Here is a tiny trained network, its code and every weight. The questions are about switching its units off for an input and a target symbol, where a switched-off unit gives its printed mean instead of its output.

import numpy as np


def w(rows, s, z=0):
    codes = np.array(rows[::2]) - 128.0
    scale = np.full(codes.shape[1], s)
    scale[-1] = z or s
    return codes * scale


def f(y):
    return y / 2 * (1 + np.tanh(0.7978845608 * (y + 0.044715 * y**3)))


def softmax(a):
    e = np.exp(a - a.max(-1, keepdims=True))
    return e / e.sum(-1, keepdims=True)


def log_softmax(a):
    a = a - a.max(-1, keepdims=True)
    return a - np.log(np.exp(a).sum(-1, keepdims=True))


def net(x, mask):
    ids = ['ΓΨηλμτ'.index(c) for c in x.split()]
    T = len(ids)
    res = E[ids] + P[:T]
    u = 0
    for l in range(3):
        q, k, v = (res @ M[l].T for M in (Q, K, V))
        z = softmax(np.where(np.tri(T) > 0, q @ k.T / 2**0.5, -1e9)) @ v
        res = res + np.where(mask[u], z, O[l][:, -1]) @ O[l][:, :-1]
        u += 1
        y = f(res @ A[l][:, :-1].T + A[l][:, -1])
        res = res + np.where(mask[u : u + 12], y, B[l][:, -1]) @ B[l][:, :-1]
        u += 12
    return log_softmax(res[-1] @ U[:, :-1].T + U[:, -1])


Q, K, V, O, A, B = {}, {}, {}, {}, {}, {}
E = w([
[40,71,25,20,215,137,136,174,87,26],'Γ',
[222,41,105,52,183,137,69,143,186,158],'Ψ',
[111,168,171,150,163,90,131,69,106,146],'η',
[159,91,167,153,156,251,137,173,169,247],'λ',
[101,169,99,182,168,173,175,188,134,137],'μ',
[143,84,128,67,189,12,41,51,75,91],'τ',
],0.012)
P = w([
[52,138,87,72,38,116,142,50,133,134],'0',
[131,83,162,141,93,69,127,100,176,153],'1',
[49,140,30,155,136,145,89,113,178,137],'2',
[131,179,165,95,119,165,140,122,157,113],'3',
[93,60,155,114,117,83,121,104,158,140],'4',
[135,122,131,219,158,171,78,106,113,82],'5',
[153,166,179,88,69,133,135,138,162,127],'6',
[88,49,154,112,109,77,108,101,159,152],'7',
[249,133,155,173,150,144,114,93,176,119],'8',
[146,165,198,90,93,140,139,150,147,121],'9',
],0.017)
Q[0] = w([
[211,186,220,1,38,133,202,160,90,86],'0.h0',
[9,76,127,104,5,71,107,148,167,184],'0.h0',
],0.0068)
K[0] = w([
[215,161,248,113,176,84,180,254,100,77],'0.h0',
[102,99,149,2,36,47,221,142,143,202],'0.h0',
],0.0069)
V[0] = w([
[134,211,157,172,72,4,78,175,96,75],'0.h0',
[17,60,110,102,104,76,14,83,93,82],'0.h0',
],0.0044)
O[0] = w([
[68,150,70,120,248,211,151,94,92,120,79],'0.h0',
[135,157,167,131,200,58,107,153,105,155,253],'0.h0',
],0.014,0.0056)
A[0] = w([
[165,148,206,83,104,152,82,151,178,123,179],'0.n0',
[2,211,165,46,95,198,185,194,137,96,169],'0.n1',
[142,200,185,137,92,129,129,143,44,126,121],'0.n2',
[154,112,55,106,92,198,107,196,138,131,75],'0.n3',
[144,129,204,111,100,116,43,107,89,139,64],'0.n4',
[99,74,141,96,175,40,148,130,158,96,253],'0.n5',
[118,57,166,179,132,30,184,118,124,161,155],'0.n6',
[103,234,119,96,105,127,69,129,108,138,108],'0.n7',
[158,39,63,189,144,102,71,118,157,59,152],'0.n8',
[85,203,84,130,92,73,115,63,77,78,125],'0.n9',
[111,89,126,56,63,146,139,65,100,152,87],'0.n10',
[95,189,102,145,40,199,173,5,118,179,209],'0.n11',
],0.0076,0.0051)
B[0] = w([
[95,151,69,92,153,91,158,99,70,139,194],'0.n0',
[109,120,107,209,57,43,149,115,169,55,159],'0.n1',
[98,91,183,88,156,137,127,135,76,150,137],'0.n2',
[110,131,172,164,87,133,139,84,192,137,134],'0.n3',
[86,109,114,132,157,147,172,147,104,94,172],'0.n4',
[190,137,151,184,109,135,127,133,167,171,253],'0.n5',
[138,139,200,148,86,149,91,254,137,112,209],'0.n6',
[119,136,100,111,127,48,191,142,49,167,140],'0.n7',
[42,178,207,153,104,198,188,112,89,200,163],'0.n8',
[118,70,57,173,101,100,198,107,175,158,154],'0.n9',
[187,136,124,48,149,38,113,181,135,174,134],'0.n10',
[20,161,134,187,103,120,173,130,84,141,154],'0.n11',
],0.0082,0.013)
Q[1] = w([
[17,99,26,150,150,2,147,153,72,227],'1.h0',
[206,196,200,103,45,229,154,32,34,10],'1.h0',
],0.0047)
K[1] = w([
[147,123,107,127,117,76,170,80,194,137],'1.h0',
[147,187,109,178,109,217,182,156,2,96],'1.h0',
],0.0061)
V[1] = w([
[111,146,89,113,121,145,157,244,3,56],'1.h0',
[155,102,134,165,150,179,87,117,66,92],'1.h0',
],0.0034)
O[1] = w([
[163,144,75,135,145,139,161,136,83,186,63],'1.h0',
[2,25,92,107,128,133,222,177,139,128,1],'1.h0',
],0.013,0.0049)
A[1] = w([
[169,115,76,126,90,82,153,156,144,98,127],'1.n0',
[93,115,100,181,201,172,102,90,176,141,163],'1.n1',
[83,113,137,124,114,117,132,84,75,143,159],'1.n2',
[124,106,129,128,204,139,122,172,157,130,20],'1.n3',
[87,137,142,82,135,111,146,94,86,154,79],'1.n4',
[120,137,107,74,104,108,147,70,141,96,42],'1.n5',
[161,115,133,124,192,102,91,182,94,145,169],'1.n6',
[61,115,7,129,115,115,147,157,102,103,44],'1.n7',
[85,123,64,141,136,176,139,173,115,139,254],'1.n8',
[102,93,79,173,174,94,145,118,107,144,77],'1.n9',
[93,140,155,173,110,99,171,116,83,122,223],'1.n10',
[144,90,108,137,171,70,138,102,111,85,84],'1.n11',
],0.012,0.0021)
B[1] = w([
[165,122,101,135,164,126,69,104,151,62,157],'1.n0',
[162,98,210,81,105,113,97,15,104,96,150],'1.n1',
[82,149,103,152,116,124,119,89,116,145,147],'1.n2',
[86,187,166,169,127,75,183,117,135,151,157],'1.n3',
[2,158,240,154,157,109,172,78,119,113,141],'1.n4',
[118,174,167,78,198,135,210,114,111,122,151],'1.n5',
[220,164,177,88,80,115,173,156,104,95,249],'1.n6',
[201,188,55,197,122,87,113,153,87,141,134],'1.n7',
[175,83,190,181,129,90,106,101,116,195,126],'1.n8',
[116,148,61,156,129,69,111,107,75,105,137],'1.n9',
[108,157,56,91,157,185,141,130,166,165,212],'1.n10',
[152,144,89,131,76,87,150,110,46,65,143],'1.n11',
],0.0091,0.014)
Q[2] = w([
[168,165,143,71,157,255,178,98,89,70],'2.h0',
[176,140,42,165,102,163,87,30,69,147],'2.h0',
],0.0062)
K[2] = w([
[145,61,181,96,189,223,155,155,178,95],'2.h0',
[157,126,148,196,173,253,169,84,108,84],'2.h0',
],0.0048)
V[2] = w([
[137,114,159,81,145,126,115,170,195,100],'2.h0',
[77,199,247,85,31,108,89,109,254,150],'2.h0',
],0.0051)
O[2] = w([
[203,136,93,83,107,117,120,194,89,99,105],'2.h0',
[146,143,125,131,129,110,6,147,83,254,250],'2.h0',
],0.013,0.012)
A[2] = w([
[85,162,233,166,169,192,211,67,176,149,134],'2.n0',
[101,106,42,90,154,62,60,109,100,171,170],'2.n1',
[209,95,159,181,23,145,106,172,101,103,164],'2.n2',
[72,104,84,63,28,188,193,176,71,179,140],'2.n3',
[74,114,116,172,80,107,138,62,97,100,3],'2.n4',
[147,201,189,142,138,80,154,54,140,131,138],'2.n5',
[89,55,159,161,99,217,156,75,150,149,118],'2.n6',
[86,123,116,104,169,167,91,2,109,169,12],'2.n7',
[204,148,142,32,143,146,117,170,39,53,37],'2.n8',
[195,180,85,37,149,136,130,218,146,176,71],'2.n9',
[217,94,188,169,164,108,118,104,46,124,167],'2.n10',
[192,117,179,167,242,152,134,161,44,88,86],'2.n11',
],0.0072,0.0045)
B[2] = w([
[189,164,93,148,198,162,26,128,92,156,197],'2.n0',
[80,228,122,203,97,212,118,50,197,45,205],'2.n1',
[88,196,159,144,216,198,118,67,101,94,223],'2.n2',
[202,50,163,233,92,62,111,108,80,118,137],'2.n3',
[157,34,66,109,92,161,113,156,145,195,141],'2.n4',
[63,97,89,120,83,85,139,166,93,114,244],'2.n5',
[42,194,221,59,162,176,207,136,53,207,139],'2.n6',
[235,112,155,69,213,111,158,104,153,85,172],'2.n7',
[143,114,168,165,105,3,254,73,163,222,198],'2.n8',
[107,72,89,56,194,136,122,167,102,154,229],'2.n9',
[55,179,98,73,86,218,192,139,246,70,250],'2.n10',
[121,91,139,73,98,70,44,62,228,108,179],'2.n11',
],0.0071,0.023)
U = w([
[218,97,154,132,138,94,45,64,211,16,247],'Γ',
[205,133,72,51,212,19,88,197,144,177,94],'Ψ',
[110,176,154,126,193,135,184,57,32,122,96],'η',
[252,112,183,242,22,54,97,109,173,252,252],'λ',
[70,168,52,97,74,227,133,202,166,95,134],'μ',
[1,125,168,92,31,103,173,81,157,133,46],'τ',
],0.0052,0.0033)

Each question gives the input, a string of symbols that net reads in full, and the target symbol t.
The units are the heads (2 rows each of Q, K, V and O) and the neurons (one row each of A and B). Each row of codes is followed by its name. A weight is (code - 128) times the scale printed after its matrix; where a second scale follows, it is the last column's (O, A, B and U).
mask holds one flag per unit, layer by layer, with each layer's heads first. A switched-off unit (its flag False) gives its mean, the last column of its rows in O or B, instead of its output. The means were averaged over made-up inputs and are rounded, as every weight is.
A unit's drop is (log p(t) with every unit on - log p(t) with that unit switched off) / (log p(t) with every unit on - log p(t) with every unit switched off).
The circuit of an input: a set's keep is (log p(t) with only the set's units on - log p(t) with every unit switched off) / (log p(t) with every unit on - log p(t) with every unit switched off). Starting from the 12 units with the biggest drops (on a tie, the unit counted first), units are removed one at a time, each time the one whose removal leaves the highest keep (on an exact tie, the one counted first), for as long as the keep stays at least 0.8.
units of the circuit, in order: the units of the circuit, biggest drop first
most important unit: the unit with the biggest drop
k most important neurons: the k neurons with the biggest drops, biggest first
top k neurons in layer l: the k neurons of layer l with the biggest drops, biggest first
input η τ Γ η τ Ψ Γ τ, target λ: units of the circuit, in order	[2.h0, 0.n5]
input τ η Γ μ Ψ, target Γ: top 3 neurons in layer 1	[1.n11, 1.n9, 1.n6]
input λ η Γ τ τ τ, target Ψ: units of the circuit, in order	[0.h0, 2.n9, 0.n6, 2.h0]
input Γ Γ Ψ μ Ψ, target τ: top 2 neurons in layer 1	[1.n6, 1.n10]
input Γ Ψ τ τ η Ψ Ψ Γ Γ, target μ: units of the circuit, in order	[0.n8, 1.n6, 0.h0, 2.n8]
input η τ Ψ, target Γ: top 2 neurons in layer 1	[1.n1, 1.n6]
input η η μ μ λ η Γ Ψ, target λ: units of the circuit, in order	[2.h0, 0.n5]
input Ψ τ Ψ μ μ η λ η, target Ψ: 3 most important neurons	[2.n9, 0.n6, 2.n1]
input η λ η Ψ λ λ η Γ, target λ: most important unit	2.h0
input μ Γ λ Γ μ, target η: top 4 neurons in layer 2	[2.n6, 2.n0, 2.n10, 2.n11]
input τ Γ η μ λ τ Γ, target Γ: 2 most important neurons	[0.n1, 1.n0]
input Ψ η η λ λ μ λ Γ, target Ψ: units of the circuit, in order	[2.h0, 0.h0]
input Ψ η τ Ψ η η η λ, target Ψ: 3 most important neurons	[2.n9, 2.n1, 0.n6]
input μ τ τ η τ η, target τ: most important unit	2.n10
input Ψ Γ Ψ, target μ: 3 most important neurons	[2.n1, 0.n8, 2.n8]
input τ μ Γ, target τ: 2 most important neurons	[0.n6, 1.n1]
input η μ Γ, target Γ: top 2 neurons in layer 1	[1.n1, 1.n6]
input λ τ τ η μ Γ η η, target μ: top 2 neurons in layer 0	[0.n6, 0.n11]
input μ Ψ Ψ τ λ, target η: 2 most important neurons	[0.n11, 2.n0]
input λ μ μ η η μ τ λ, target μ: most important unit	2.h0
input τ τ τ η Ψ Γ, target τ: 2 most important neurons	[2.n10, 1.n1]
input τ μ τ, target τ: top 2 neurons in layer 2	[2.n5, 2.n10]
input Γ μ λ η λ η η, target η: top 3 neurons in layer 0	[0.n6, 0.n5, 0.n11]
input τ Γ η η λ η Ψ μ, target Γ: 2 most important neurons	[2.n0, 0.n9]
input Γ η Ψ λ, target λ: 4 most important neurons	[2.n10, 0.n11, 2.n3, 2.n2]
input Ψ η μ Ψ Γ τ, target η: top 2 neurons in layer 0	[0.n8, 0.n10]
input η τ μ, target Γ: most important unit	0.n6
